In the rows, zero is written as 128.
Here are made-up objects, facts about them, and rows of numbers that follow some of those facts. Name the object behind each unnamed row.

Some facts about the objects:
klotruk (χ trogratrir tragu) (ρ 707)
pifus (χ kleram gada) (ρ 316)
mabe (ρ 707)
plunos (χ kleklivi) (ρ 316)
kleklivi (χ pletru) (τ skoris) (ρ 893)
lustak (χ skezim zotre neflo lugol) (τ potregur) (ρ 316)
brefus (ρ 893)
skibra (χ zefi) (τ flotrodrer stegroben paklek) (ρ 316)
megra (τ kidan stamok) (ρ 707)
semegem (τ pluklor) (ρ 316)
ridrupi (χ pleker) (ρ 316)
neflo (χ skibra zotre) (τ ziven) (ρ 893)
ploska (ρ 316)
grasta (χ pifus) (τ flegrom pluplos lusam) (ρ 707)
stesukla (τ skoris savitrus) (ρ 707)
tadra (ρ 893)
bribre (χ lugol) (τ ruvuplis) (ρ 707)
ruvuplis (χ pifus) (ρ 893)
zotre (χ kleram zefi) (τ stetuk) (ρ 707)
gumul (χ pogril mabe pibrem brubrun) (ρ 893)
stafetru (τ trelis kleklivi) (ρ 893)
pletru (χ kleram zotre zefi) (ρ 316)
ratro (χ skezim pletru) (ρ 707)
flotrodrer (τ vatis brubo) (ρ 893)
plilem (χ lugol) (τ ziven) (ρ 316)
stegroben (χ zefi) (τ gaduna) (ρ 893)
skezim (τ kigru gribam) (ρ 893)
trovin (χ sostom gaflopus) (τ meki) (ρ 707)
bepen (τ vatis) (ρ 893)
zelasam (χ ruvuplis) (τ bugras) (ρ 893)
grofes (χ rutra) (τ meki) (ρ 707)
flala (χ sibral nisum) (τ vatis bepen dromek) (ρ 893)
skefo (χ trelis) (ρ 707)
potregur (χ plilem) (ρ 316)
faskedus (χ mesi savitrus) (τ fleful brubo) (ρ 316)
zomu (τ ziven trovin) (ρ 893)
kamam (τ treno) (ρ 893)
desezis (τ faskedus gaduna) (ρ 893)
dromek (τ fegra bratistu) (ρ 707)
goluk (τ trelis ziven bito kidan pluklor) (ρ 707)
skudru (τ troplak stiva) (ρ 707)
bapli (χ stagrar lugol stetuk) (ρ 707)
skoris (ρ 893)
pizasel (χ plira) (ρ 707)
legres (χ vatis) (ρ 707)
nisum (χ bapli) (ρ 707)
kleram (χ zefi) (ρ 893)
tufus (χ skibra) (ρ 316)
kofur (τ befo troplak) (ρ 893)
pluplos (ρ 316)
fosas (τ kamam) (ρ 316)
sibral (χ stetuk) (τ fosas grofes) (ρ 707)
fumu (χ lugol) (τ gumul traflun trovin) (ρ 316)
gaduna (τ brubo) (ρ 316)
pigu (χ vudro savitrus) (τ flotrodrer) (ρ 707)
pibrem (χ trelis lustak) (ρ 316)
fluzel (χ trelis) (τ lustak) (ρ 707)
vefu (χ skibra bratistu) (τ bratistu troplak) (ρ 707)
klopek (χ nukem vatis reskiskan) (τ befo mesi stiva) (ρ 316)
lusam (τ gredrar zuzotu) (ρ 707)
diri (τ befo fuvo) (ρ 893)
feples (τ stagrar plunos reskiskan) (ρ 893)
pluklor (τ trovin) (ρ 316)
pegril (χ mabe) (τ kleskemes) (ρ 707)
gaflopus (χ tiklon) (ρ 707)
paklek (χ trelis bito) (τ gumul grofes) (ρ 893)
plibro (τ trogratrir) (ρ 707)
taplen (χ fizen skotur) (ρ 893)
bratistu (ρ 316)
treno (τ ploska) (ρ 707)
stiva (ρ 893)
dapla (χ tadra plunos) (ρ 893)
sostom (ρ 893)
skoflun (χ ploskozon neflo) (τ ziven gumul) (ρ 316)
troplak (χ zotre stetuk) (τ paklek) (ρ 893)
fabim (χ plunos) (τ treno vatis) (ρ 707)
gakom (τ kofur meki) (ρ 316)
stetuk (ρ 707)
tiklon (ρ 707)
gipabrul (τ zomu) (ρ 893)
nukem (χ zotre) (ρ 707)
traflun (χ ziven bribre) (τ grofes flelonam) (ρ 316)
klepli (χ plira) (τ tigrun) (ρ 707)
ladrosul (χ skibra dostan ratro kleram gada) (ρ 707)
fleful (ρ 707)
semitrik (χ dostan zotre) (τ grofes) (ρ 707)
guzol (χ skudru vefu) (τ fleful neflo) (ρ 707)
trogratrir (χ pegril zefi) (τ trovin) (ρ 316)
tigrun (τ brutrupes) (ρ 316)
dipur (τ skezim treno) (ρ 707)
befo (χ gebruklom skezim sibral) (ρ 893)
grudrutrer (ρ 316)
zefi (ρ 893)
gribam (χ pogril mabe) (τ gebruklom befo fleful) (ρ 707)
tastar (τ brutrupes semegem gaduna) (ρ 707)
mokar (χ plira) (ρ 707)
zuzotu (τ brikletra kigru) (ρ 316)
sadran (χ flegra savitrus brefus) (τ kleskemes) (ρ 707)
rutra (χ paklek) (τ bratistu) (ρ 707)
gusol (χ dostan) (ρ 707)
sovu (χ plistan) (ρ 893)
satra (τ paklek) (ρ 893)
grisu (χ mesi) (τ kebopi pluklor) (ρ 707)
zuflu (χ stagrar semitrik ruvuplis) (τ meki) (ρ 707)
ristol (χ skudru skibra fumu) (τ redra) (ρ 893)
trelis (χ pletru zefi) (τ brikletra grofes) (ρ 893)
drudok (τ fegra stiva) (ρ 893)
sibavak (χ bapli taplen) (ρ 316)
ziven (χ plabes siplem gribam dapla) (ρ 707)
kigru (χ plubam gribam) (ρ 707)
vustum (χ sibral) (τ gusol brutrupes) (ρ 316)
tragu (ρ 707)
savitrus (χ skezim) (ρ 316)
saduge (χ zefi) (ρ 893)
fuvo (τ tigrun gaduna) (ρ 316)
fegra (τ meki) (ρ 316)
zagras (χ sorovan) (ρ 316)
zozos (τ neflo fabim) (ρ 316)
plabes (χ dostan) (ρ 316)
pleker (χ nura vatis drudok zefi) (ρ 316)
siplem (χ stamok) (ρ 893)
reskiskan (χ vefu) (τ zuzotu) (ρ 316)
skotur (χ skibra fumu) (ρ 316)
lugol (ρ 893)
sezi (χ ristol klepli) (ρ 893)
nura (χ vugas) (ρ 893)
ploskozon (χ vugas) (ρ 893)
litri (τ fleful nura pluklor) (ρ 707)
naplel (χ bribre petis) (ρ 707)
stagrar (ρ 316)
flelonam (τ ploska fabim trovin) (ρ 893)
stamok (χ drudok) (τ kebopi bratistu paklek) (ρ 893)
rona (χ pifus) (τ satra kidan) (ρ 893)
vudro (τ paklek) (ρ 893)
trale (χ treno dipur) (ρ 316)
kleskemes (ρ 707)
grarestok (τ gribam) (ρ 316)
brubrun (χ sorovan) (ρ 707)
nosis (χ dapla) (ρ 893)
kivi (τ tigrun) (ρ 707)
dostan (χ nukem plilem) (ρ 893)
gredrar (τ flotrodrer) (ρ 316)
flegrom (τ klopek) (ρ 316)
petis (χ ladrosul sorovan) (τ ploska) (ρ 707)
brubo (χ nosis gribam taplen lugol) (τ meki) (ρ 707)
losker (χ traflun dapla) (ρ 316)
beval (χ plilem) (τ pigu) (ρ 316)
plubam (χ kleklivi stagrar) (ρ 316)
bito (χ kleram) (ρ 707)
kidan (τ trelis) (ρ 707)
feges (χ skibra pifus plistan zefi) (τ lika trale savitrus) (ρ 707)
meki (ρ 893)
brifle (χ skezim) (ρ 707)
bretram (χ skotur) (ρ 707)
skigo (τ ploska) (ρ 707)
lika (ρ 707)
brutrupes (τ stegroben) (ρ 893)
ruvon (τ potregur feges) (ρ 893)
zoge (τ trelis gipabrul) (ρ 893)
vatis (τ meki brubo) (ρ 316)
sorovan (χ semitrik) (τ gumul) (ρ 707)
gada (χ kleram) (ρ 893)
flegra (χ ristol brefus) (ρ 707)
drulasom (τ plunos) (ρ 316)
mesi (χ ratro) (τ neflo fabim stiva) (ρ 316)
plira (χ pogril) (ρ 316)
grostidok (χ skezim vustum) (ρ 316)
vugas (χ gebruklom skezim plilem) (ρ 707)
pogril (χ kleram zefi) (ρ 316)
brikletra (χ nukem) (τ ploska) (ρ 316)
plistan (τ gumul kleklivi sorovan) (ρ 316)
gebruklom (χ pletru vefu) (τ paklek kidan) (ρ 707)
bugras (χ pegril siplem) (ρ 893)
fizen (χ bribre neflo) (ρ 316)
tibak (τ pegril) (ρ 316)
plaple (χ kleklivi grudrutrer stetuk) (ρ 316)
kebopi (ρ 893)
redra (ρ 707)
sezor (χ rona) (τ skudru) (ρ 316)
lastas (τ fleful) (ρ 707)

Known rows:
fumu: [124 104 122 102  93 191 127 129  91 130 175 165  65  96 148 148 105 160
 101  87  94 164 167 113 130 130 140 131 108]
vustum: [146 130 129 140 137 153 141 137 121 126 155 140 142 120 161 139 136 130
 150 117 127 120 171 134 121 135 125 117 122]
fegra: [116 139  97 138 168 144 117 154 122  26 140 167  71 113 174  99  62 113
 124 182 132 167 126  81 128 116 144 120 113]
fizen: [101 127 126 136 140 152 143  91  98 123 159 137 118  99 120 155 119 143
 132 104 133 125 140 128 128 118 112 128 133]
trogratrir: [160 158 144  75 140 194 169 136  86  79 138 175 115 136 168 163 135 137
 112 102 121 168 161  91 160 191 153 172 106]
potregur: [103 128 120 133 140 146 135 102 104 119 147 135 124  94 129 160 105 142
 141  96 134 119 150 140 119 119 113 129 132]
flegra: [106 125 150 122 140 116 126 104  91 133 136 110 148 101 138 140 132 132
 149 109 144 156 116 112 129 134 118 121 140]
dipur: [111 104 124 144 107  94 126 152 114 110 110 138 120 155 154 115 151 122
 129 139 134 172 145 116 161 138 101 104 127]
skigo: [112 103 122 162  77  75 160 149 115  89 112 130 122 180 134 124 141 143
 126 136 133 202 153 111 166 135  81 111 137]
zotre: [149 105 148  70 147 129 142 129  75  79  66 120 112 146 172 181 166 140
 107 107 102 138 120 150  90 171 108 123 124]
bito: [115 136 149 105 157 110 125 113  86  94  73 120 149 113 140 179 141 118
 134  84 131 148  97 147  99 130  93 126 126]
naplel: [102 119 147 115 134 115 122 104  92 133 136 109 136  94 133 144 131 138
 141 107 141 158 119 118 127 127 115 119 143]
skudru: [113  99 132 135 125 110 108 154 111 146 110 143 111 150 160 104 152 112
 125 135 137 153 128 117 146 145 122  96 109]
bretram: [104 123 151 118 138 119 123 102  85 130 137 111 142  96 133 141 135 135
 143 112 143 155 112 114 130 134 119 117 142]
kebopi: [ 60 154  91 130 129 115 121 128  94 123 112 135 110 137 124 113 134 115
 136 112 163 122 119 120 147 141 125 120 145]
zelasam: [126 163 112 118 110 137 132 148  90 115 146 129 133 132 143 122 153 126
 148 103 129 132 123 121 104 125 134 109 132]
siplem: [ 96 170 115 117 129 131 134 114  85 120 149 111 146 117 126 132 139 136
 154  98 147 123 115 119 117 132 135 121 148]
bugras: [ 89 168 116 118 128 131 140 113  83 121 147 111 140 114 127 134 138 132
 151  98 152 123 118 118 117 134 133 124 153]
ploskozon: [ 93 165 110 118 126 127 131 122  92 118 138 112 144 112 130 135 124 137
 154  89 143 123 132 129 112 139 138 123 152]
sovu: [ 93 169 110 120 123 131 136 119  81 112 139 117 133 117 126 131 137 135
 151  98 150 125 114 123 120 132 130 122 149]

Which object is each row?
No name comes twice in this set of rows, the named rows included.
[108 158 120  64 165 146 169 105  53  72  67 115 118 159 138 178 163 136
 119 106 136  99 103 145  98 183 127 143 148] -> kleram
[145 121 151 108 125 125 121 143 102 134 151 127 144 112 172 132 168 125
 136 117 130 162 139 116 132 148 129 114 128] -> guzol
[148 150 128  92 106 146 193 140  71 100 113 119 125 204 153 130 120 169
 121 129 128 128 140  91 100 202 182 124 137] -> trelis
[147 119 153  94 139 131 142 124  79 109 114 115 131 136 156 147 173 131
 123 125 120 154 117 116 125 158 122 117 123] -> feges
[120 153 137 144 162 158 159  90  97 124 156 136 154 114 123 145 133 123
 152 116 144 124 123 111 129 124 120 130 129] -> plira
[110 132 158 122 145 110 135 102  90 129 136 108 157 107 141 145 128 134
 150 115 150 152 123 113 130 151 128 123 150] -> skefo
[152 132 141 115 136 120 121 150 100  52 135 127  96 105 172 109  50 140
 126 171 117 207  86  50  78 115 176 108 117] -> grofes
[ 99 141  86 142  81 105 153 164 107  89 126 135 112 180 146 108 160 129
 134 132 136 151 154 123 152 134 104 107 140] -> kamam
[ 89 154  98 114 104 124 111 125  87 108 131 119 120  98 124 152 126 147
 144  70 125 124 126 153  95 105 117 118 144] -> dostan
[ 99 168 110 125 129 108 128 132 106 126 133 112 157 113 148 140 104 149
 164  86 158 104 159 142 105 155 145 120 162] -> befo
[137 165 117 110 114 130 143 153  96 120 147 122 149 146 162 125 139 141
 149 102 139 121 155 122 110 164 153 116 139] -> kleklivi
[142 121 150 123 123 117 124 137 105 127 138 121 148 117 163 135 143 132
 142 115 130 163 139 116 121 140 129 110 130] -> sadran
[156 134 118 130 160 145 131 140 124  93 178 139 139 104 178 126 151 120
 153 149 126 110 170 142 112 122 122 104 134] -> faskedus
[146 113 144 125 109 119 126 144 102 127 132 119 130 126 160 127 113 147
 134 120 122 168 125 103 103 134 144 103 121] -> sibral
[133 156 103 119 114 125 136 152  98  96 162 114 131 128 161 108 154 135
 148 128 129 127 141 127 103 127 136 100 142] -> flala

The same objects again, as new rows of numbers:
Some objects and their rows:
skoris: [140 125 130 122 132 138 130 114 134 112 137 131 127 119 135 136 108 128
 119 132 124 131 123 143 123 130 130 132]
zozos: [128 127 127 141 129 129 119 128 124 129 120 121 128 130 120 118 127 126
 130 127 132 123 142 111 131 141 127 122]
tiklon: [135 123 127 107 121 125 130 126 133 130 124 130 127 125 119 125 127 126
 125 125 118 137 134 130 137 134 127 124]
brikletra: [117 129 135 145 138 130 122 128 127 130 126 122 130 128 130 129 126 125
 129 128 132 121 128 127 126 122 123 126]
befo: [120 132 135 128 142 140 132 133 125 105 138 133 130 125 142 139 119 129
 119 132 124 131 113 138 120 127 139 133]
kamam: [140 128 121 123 124 133 126 121 128 119 131 131 125 126 130 128 119 130
 125 133 127 131 136 125 125 139 135 132]
dipur: [135 125 123 113 116 122 128 132 127 136 119 129 128 132 115 119 135 129
 130 126 119 134 139 118 138 139 131 123]
tastar: [129 128 127 114 117 121 130 136 128 134 120 130 129 134 118 120 136 126
 128 127 121 133 136 117 134 136 133 125]
brifle: [116 131 136 114 133 128 135 141 126 122 129 132 130 130 126 130 136 125
 120 126 117 134 116 131 131 125 134 125]
pluplos: [127 123 137 133 140 138 120 116 134 120 129 122 128 119 130 134 110 121
 123 124 123 128 127 137 128 125 120 121]
brubrun: [124 125 130 122 122 119 133 134 134 140 126 133 128 130 128 130 133 129
 135 129 126 130 126 135 128 119 128 128]
rona: [135 127 119 134 118 125 125 133 121 126 127 125 126 129 132 125 134 136
 138 140 134 123 141 121 123 135 139 130]
kleram: [142 124 119 132 119 128 124 128 120 130 136 125 122 118 139 133 138 142
 143 136 136 124 132 142 125 118 130 132]
zuflu: [111 129 126 128 121 119 131 150 129 146 119 138 132 139 127 124 136 131
 134 131 126 126 130 117 128 127 138 127]
kleklivi: [138 126 116 130 125 133 127 135 124 133 139 136 127 122 138 134 121 143
 133 128 136 127 122 134 128 129 130 132]
dapla: [141 130 113 130 123 130 131 122 131 138 138 139 127 131 137 130 116 136
 129 124 141 126 126 126 126 130 124 138]
feges: [113 127 141 123 134 122 137 128 140 126 124 129 131 129 129 136 131 120
 128 136 118 132 117 147 118 108 133 130]
skezim: [143 129 122 123 127 138 126 132 110 117 144 127 123 117 134 133 137 141
 128 126 129 130 118 137 135 133 129 129]
gaflopus: [130 124 129 110 123 126 130 127 134 128 121 131 129 129 119 126 124 124
 124 127 117 135 134 128 133 132 130 124]
reskiskan: [125 129 138 137 137 130 125 119 125 120 129 117 126 123 127 128 131 120
 125 126 130 126 126 133 128 126 121 125]

Rows to name:
No name comes twice in this set of rows, the named rows included.
[147 130 114 130 115 125 128 120 120 132 130 123 122 128 129 122 139 135
 136 132 139 124 140 123 128 136 130 134] -> drudok
[126 124 126 139 135 137 118 134 124 136 129 127 129 121 129 130 119 137
 132 122 132 122 124 126 135 127 121 121] -> grudrutrer
[143 129 115 131 119 126 130 117 131 134 135 132 124 128 136 129 122 132
 131 130 138 126 131 129 123 130 126 138] -> siplem
[122 121 138 119 127 123 129 134 137 131 127 129 127 122 134 138 128 127
 136 134 120 132 124 148 127 112 129 125] -> bito
[137 123 120 119 116 118 131 125 133 148 130 131 125 126 127 128 135 133
 140 124 131 129 126 135 134 119 118 130] -> mabe
[116 131 130 121 128 122 137 134 135 139 127 137 131 137 131 130 129 124
 126 124 126 131 119 129 126 121 128 130] -> naplel
[127 132 131 121 122 117 136 131 121 129 125 123 125 134 119 122 154 125
 128 128 127 132 126 124 133 129 128 128] -> vefu
[125 125 126 122 117 118 129 141 128 138 118 128 128 132 121 123 142 130
 138 132 124 127 138 121 131 130 135 125] -> rutra
[124 133 137 113 130 124 138 124 129 116 128 127 128 131 121 128 138 119
 116 126 119 136 120 131 129 128 128 130] -> flegra
[122 126 132 146 130 125 121 122 130 135 123 120 128 128 130 126 127 124
 139 130 137 117 138 128 123 119 122 127] -> trogratrir
[115 133 126 124 130 121 140 134 137 143 129 141 133 143 134 131 129 122
 125 120 132 132 118 125 125 118 126 135] -> brubo
[133 129 128 130 125 129 129 125 129 119 130 127 126 128 133 131 127 128
 128 138 129 126 133 130 119 128 137 134] -> sovu

Now the same objects, written a new way:
Some objects and their rows:
rutra: [122  82 121 157 148 103 125 118  94 146 101 102 131 139 130 143 123 132
  93 138 129 155 123 136 146 182 111 131 102 164  73 164]
zuzotu: [ 61  85 166 135 165 143 126 108 117 114  38 116 151 117 154 165 139 136
  98 144 143 158 163 135 132 150 134  90 110 151  87 169]
dromek: [119  62 113 147 158 110 145 135  90 151  83  74 133 149 138 156 127 131
  77 149 141 142 143 135 150 164 105 119 113 163  74 161]
lastas: [ 79  64 127 161 178 120 130 143  97 132  58 111 150 137 145 165 128 118
 100 132 139 144 141 116 124 180 111 110  95 167  75 166]
fosas: [ 87  76 148 149 175 134 145 116  95 124  47 105 142 129 154 164 139 137
  99 142 130 159 144 140 135 160 135 109 112 161  87 164]
fluzel: [ 95 100 144 138 156 113 109 121  97 120  72 133 147 106 139 129 139 136
 105 128 129 146  91 133 135 184 106 138 103 169  83 171]
zotre: [ 80  81 138 130 144 108  99 118  98 121  92 136 140 111 135 134 135 141
 123 123 158 137 121 121 131 178 111 130  90 138  93 154]
zoge: [ 83  64 158 190 179 146 132 140 117 111  45 127 140 132 163 172 161 152
 103 134 117 164 131 143 133 200 113 127 102 165  90 171]
neflo: [ 73  67 128 153 141 144  90 109  96 128  70 128 118 146 145 150 145 103
 133 162 127 157 149 138 129 159 144 116 108 146 115 138]
redra: [ 77  76 155 121 193 119 147 136  93 114  53  93 134 108 145 131 153 137
  94 147 125 140 132 130 128 172 118 109 124 155  58 152]
skotur: [ 73  73 124 123 161 130 119 116  83 105  85 135 138 124 144 155 160 132
 125 150 148 142 118 135 124 156 125 134  94 154 127 155]
nisum: [ 72  65 129 131 194 124 123 118 101 134  72 105 139 115 154 137 173 136
 109 131 170 160  96 121 125 168 117 112  93 143  63 153]
pibrem: [ 77  86 133 124 154 119 119 116  89 111  86 126 140 126 137 138 148 129
 115 145 141 148 103 139 130 150 132 129 104 148 103 169]
pizasel: [ 99  79 147 121 158 120 106 127  93 129  70 119 142 117 131 136 129 116
 109 146 121 142 110 130 138 170 115 127 117 162  93 159]
sibavak: [ 73  67 129 116 177 133 127 118  84 131  68 124 149 128 148 155 176 134
 114 146 154 167  91 134 124 155 124 123 103 153 105 172]
fizen: [ 74  72 126 121 166 131 126 116  81 124  79 138 145 119 145 153 174 131
 123 150 144 151 104 143 124 152 125 137  95 151 120 173]
tufus: [ 81  89 125 127 148 118 118 115  89 112  85 130 143 122 139 144 145 132
 121 151 131 148 118 136 125 150 130 133 111 159 127 169]
kleram: [ 58  75 162 137 133 114  88 113  99 109  92 120 121 112 139 121 125 149
 115 141 136 132 134 131 138 196 135 120 114 124  94 139]
plunos: [ 46  78 175 114 169 142 123 107 101 119  60  99 145 119 137 136 151 126
 115 144 152 151 134 130 133 158 153  96 113 132  73 154]
pleker: [ 74  87 135 125 147 122 128 118  80 106  79 131 147 125 137 144 140 135
 119 154 124 147 106 138 127 155 129 133 115 162 114 168]

Which object is each row?
No name comes twice in this set of rows, the named rows included.
[101  71 133 194 190 132 145 141 109 131  54 140 152 132 157 180 147 125
 115 117 123 148 132 125 130 191  89 133  76 188  81 192] -> goluk
[ 42  63 100 162 183 113 145 140  78 121  83 135 149 136 151 168 150 148
 103 130 175 139 113 120 102 168 134 126  90 139  80 192] -> vustum
[ 70  61 144 167 202 142 165 138  83 128  51 105 132 160 142 163 138 110
 128 164 105 136 144 128 121 167 151 118 115 158  68 162] -> pluklor
[ 87  53 139 128 166 130 131 127  85 135  63  66 107 151 140 141 141 118
  79 183 118 153 158 151 143 161 148  89 142 125  73 112] -> stiva
[ 91  89 134 151 148 141  88 119 118 137  55 132 149 128 137 159 154 105
 121 120 153 169 131 129 128 160 111 116  91 175 112 176] -> petis
[ 76  68 121 141 148 128 103 131 104 102  63 148 132 107 152 149 177 137
 102 150 141 168 113 143 119 169 110 136 105 146 141 147] -> ristol
[107  68  93 142 141 109 109 119  86 146  96 103 122 127 138 158 138 128
 106 141 142 145 171 138 148 167 105 129  81 149 110 134] -> skudru
[ 65  81 130 130 198 118 156 112  88  97  70 116 109 106 163 109 176 158
 126 156 119 139 131 138 124 139 149 131  99 148  69 149] -> savitrus
[ 43  72 119 153 161 129  91 105 122 116  58 128 120 117 167 162 161 133
  97 124 172 164 176 125 122 155 135 105  77 119  90 132] -> skezim
[ 72  81 163 111 166 148 100 114 116 153  43 109 143 145 129 140 147  83
 122 147 148 176 120 134 126 144 133  87 129 163  69 154] -> kigru
[ 95  67 161 145 189 161 126 130  89 161  58 104 118 158 127 144 156  69
 159 167 106 154 110 132 128 155 142 100 119 172  76 153] -> ziven
[103  81 140 161 198 115 147 142 101 115  57 117 141 106 159 138 168 159
 102 126 127 154 107 131 129 202  92 133  83 177  73 179] -> stesukla

